Below is a small trained network, with its code and all its weights. Each question gives an input and a class and asks what happens when units are switched off, that is, made to give their printed mean instead of their output.

import numpy as np


def w(rows, s, z=0):
    codes = np.array(rows[::2]) - 128.0
    scale = np.full(codes.shape[1], s)
    scale[-1] = z or s
    return codes * scale


def norm(h):
    return h / np.sqrt((h * h).mean(-1, keepdims=True) + 1e-5)


def f(y):
    return y / 2 * (1 + np.tanh(0.7978845608 * (y + 0.044715 * y**3)))


def log_softmax(a):
    a = a - a.max(-1, keepdims=True)
    return a - np.log(np.exp(a).sum(-1, keepdims=True))


def net(x, mask):
    res = np.array(x, float).reshape(1, 5) / 4 @ E
    u = 0
    for l in range(3):
        y = f(norm(res) @ A[l][:, :-1].T + A[l][:, -1])
        res = res + np.where(mask[u : u + 7], y, B[l][:, -1]) @ B[l][:, :-1]
        u += 7
    return log_softmax(norm(res)[-1] @ U[:, :-1].T + U[:, -1])


A, B = {}, {}
E = w([
[79,89,181,147,90,152,19],'x0',
[177,40,53,91,90,162,3],'x1',
[110,68,133,218,198,121,85],'x2',
[174,208,112,170,165,153,115],'x3',
[126,109,130,144,118,231,113],'x4',
],0.0058)
A[0] = w([
[113,167,161,103,163,110,59,54],'0.n1',
[135,169,169,97,160,170,73,122],'0.n2',
[114,138,167,159,146,155,76,53],'0.n3',
[1,119,133,72,99,106,119,68],'0.n4',
[36,159,186,170,86,211,223,8],'0.n5',
[169,143,90,146,148,62,198,5],'0.n6',
[170,102,118,115,137,84,23,133],'0.n7',
],0.0094,0.0018)
B[0] = w([
[124,95,56,196,148,2,165,138],'0.n1',
[233,35,70,214,82,84,192,152],'0.n2',
[202,175,96,175,148,80,149,166],'0.n3',
[96,70,149,26,68,88,185,178],'0.n4',
[104,96,123,148,136,181,186,238],'0.n5',
[158,127,213,98,201,102,76,215],'0.n6',
[72,198,112,138,191,166,150,254],'0.n7',
],0.0079,0.0048)
A[1] = w([
[75,162,62,139,185,251,144,65],'1.n1',
[55,194,173,155,51,3,19,215],'1.n2',
[222,206,160,69,146,97,104,37],'1.n3',
[141,117,213,29,67,137,213,93],'1.n4',
[135,112,125,184,7,197,164,4],'1.n5',
[11,166,39,123,120,72,65,72],'1.n6',
[138,137,141,119,145,43,63,156],'1.n7',
],0.0064,0.0021)
B[1] = w([
[24,37,184,99,165,254,139,254],'1.n1',
[36,201,96,184,132,83,231,183],'1.n2',
[229,170,136,95,133,111,146,186],'1.n3',
[117,160,201,214,81,143,45,244],'1.n4',
[205,133,107,104,169,91,216,157],'1.n5',
[110,84,24,119,165,104,172,197],'1.n6',
[151,251,112,14,190,177,120,177],'1.n7',
],0.0056,0.0031)
A[2] = w([
[119,50,32,132,150,172,42,30],'2.n1',
[81,94,39,17,202,206,16,4],'2.n2',
[129,159,49,83,139,122,149,148],'2.n3',
[60,23,197,55,10,56,143,76],'2.n4',
[195,254,205,160,140,122,196,182],'2.n5',
[210,181,93,227,166,144,36,190],'2.n6',
[106,79,201,160,213,57,176,61],'2.n7',
],0.0067,0.0028)
B[2] = w([
[192,127,62,169,156,40,30,194],'2.n1',
[166,29,108,160,101,108,49,236],'2.n2',
[119,155,92,57,108,230,60,158],'2.n3',
[83,171,190,150,45,47,67,196],'2.n4',
[165,22,91,67,163,142,71,254],'2.n5',
[98,237,209,184,1,69,189,202],'2.n6',
[175,167,97,42,93,184,70,192],'2.n7',
],0.0069,0.0051)
U = w([
[145,32,56,162,138,125,13,153],'0',
[30,161,56,93,177,72,150,90],'1',
[206,161,199,27,228,108,100,179],'2',
[192,117,91,61,67,185,113,39],'3',
[75,72,183,131,187,248,188,141],'4',
[53,120,231,95,41,78,119,211],'5',
[200,64,131,176,138,142,204,3],'6',
[150,217,134,239,116,96,135,132],'7',
],0.016,0.004)

Each question gives the input, the list of numbers given to net, and the class t.
The units are the neurons (one row each of A and B). Each row of codes is followed by its name. A weight is (code - 128) times the scale printed after its matrix; where a second scale follows, it is the last column's (A, B and U).
mask holds one flag per neuron, layer by layer. A switched-off neuron (its flag False) gives its mean, the last column of its row in B, instead of its output. The means were averaged over made-up inputs and are rounded, as every weight is.
A unit's drop is (log p(t) with every unit on - log p(t) with that unit switched off) / (log p(t) with every unit on - log p(t) with every unit switched off).
The circuit of an input: a set's keep is (log p(t) with only the set's units on - log p(t) with every unit switched off) / (log p(t) with every unit on - log p(t) with every unit switched off). Starting from the 12 units with the biggest drops (on a tie, the unit counted first), units are removed one at a time, each time the one whose removal leaves the highest keep (on an exact tie, the one counted first), for as long as the keep stays at least 0.8.
circuit, biggest first: the units of the circuit, biggest drop first
most important unit: the unit with the biggest drop
k most important neurons: the k neurons with the biggest drops, biggest first
k most important neurons of layer l: the k neurons of layer l with the biggest drops, biggest first
input [6,-6,2,1,-5], class 1: most important unit -> 0.n1
input [-1,1,5,6,-3], class 7: 2 most important neurons -> 2.n6; 0.n4
input [5,6,3,7,4], class 7: 2 most important neurons of layer 0 -> 0.n3; 0.n2
input [-3,-2,8,4,-1], class 2: circuit, biggest first -> 0.n6; 2.n7
input [-1,-3,7,-6,1], class 5: 2 most important neurons -> 0.n7; 2.n4
input [7,4,-2,2,2], class 7: circuit, biggest first -> 0.n2; 0.n3; 2.n6
input [5,2,7,-2,-3], class 1: 2 most important neurons -> 1.n2; 0.n5
input [2,-1,-7,7,-1], class 3: 2 most important neurons -> 2.n5; 0.n6
input [8,5,-3,2,-3], class 1: 3 most important neurons -> 1.n2; 0.n1; 0.n5
input [-4,-2,-1,7,4], class 4: 2 most important neurons of layer 0 -> 0.n5; 0.n3
input [1,1,-2,0,-1], class 5: 3 most important neurons -> 0.n4; 2.n4; 0.n3
input [-1,-1,2,3,2], class 7: 4 most important neurons -> 0.n7; 2.n6; 0.n4; 0.n3
input [4,4,1,4,-6], class 1: 2 most important neurons of layer 0 -> 0.n7; 0.n1
input [3,3,0,2,5], class 7: most important neuron -> 0.n2
input [-3,-6,6,6,0], class 2: 2 most important neurons -> 0.n6; 0.n7
input [6,6,2,2,-6], class 1: 2 most important neurons -> 0.n1; 1.n2
input [-7,-8,-6,1,3], class 4: 2 most important neurons of layer 2 -> 2.n1; 2.n4
input [-1,-8,-5,7,1], class 4: 2 most important neurons of layer 0 -> 0.n5; 0.n3
input [7,3,8,-4,-2], class 1: 4 most important neurons of layer 0 -> 0.n5; 0.n3; 0.n1; 0.n7
input [-8,6,0,0,-7], class 2: circuit, biggest first -> 0.n6
input [-7,-5,6,5,2], class 2: 2 most important neurons of layer 0 -> 0.n6; 0.n7
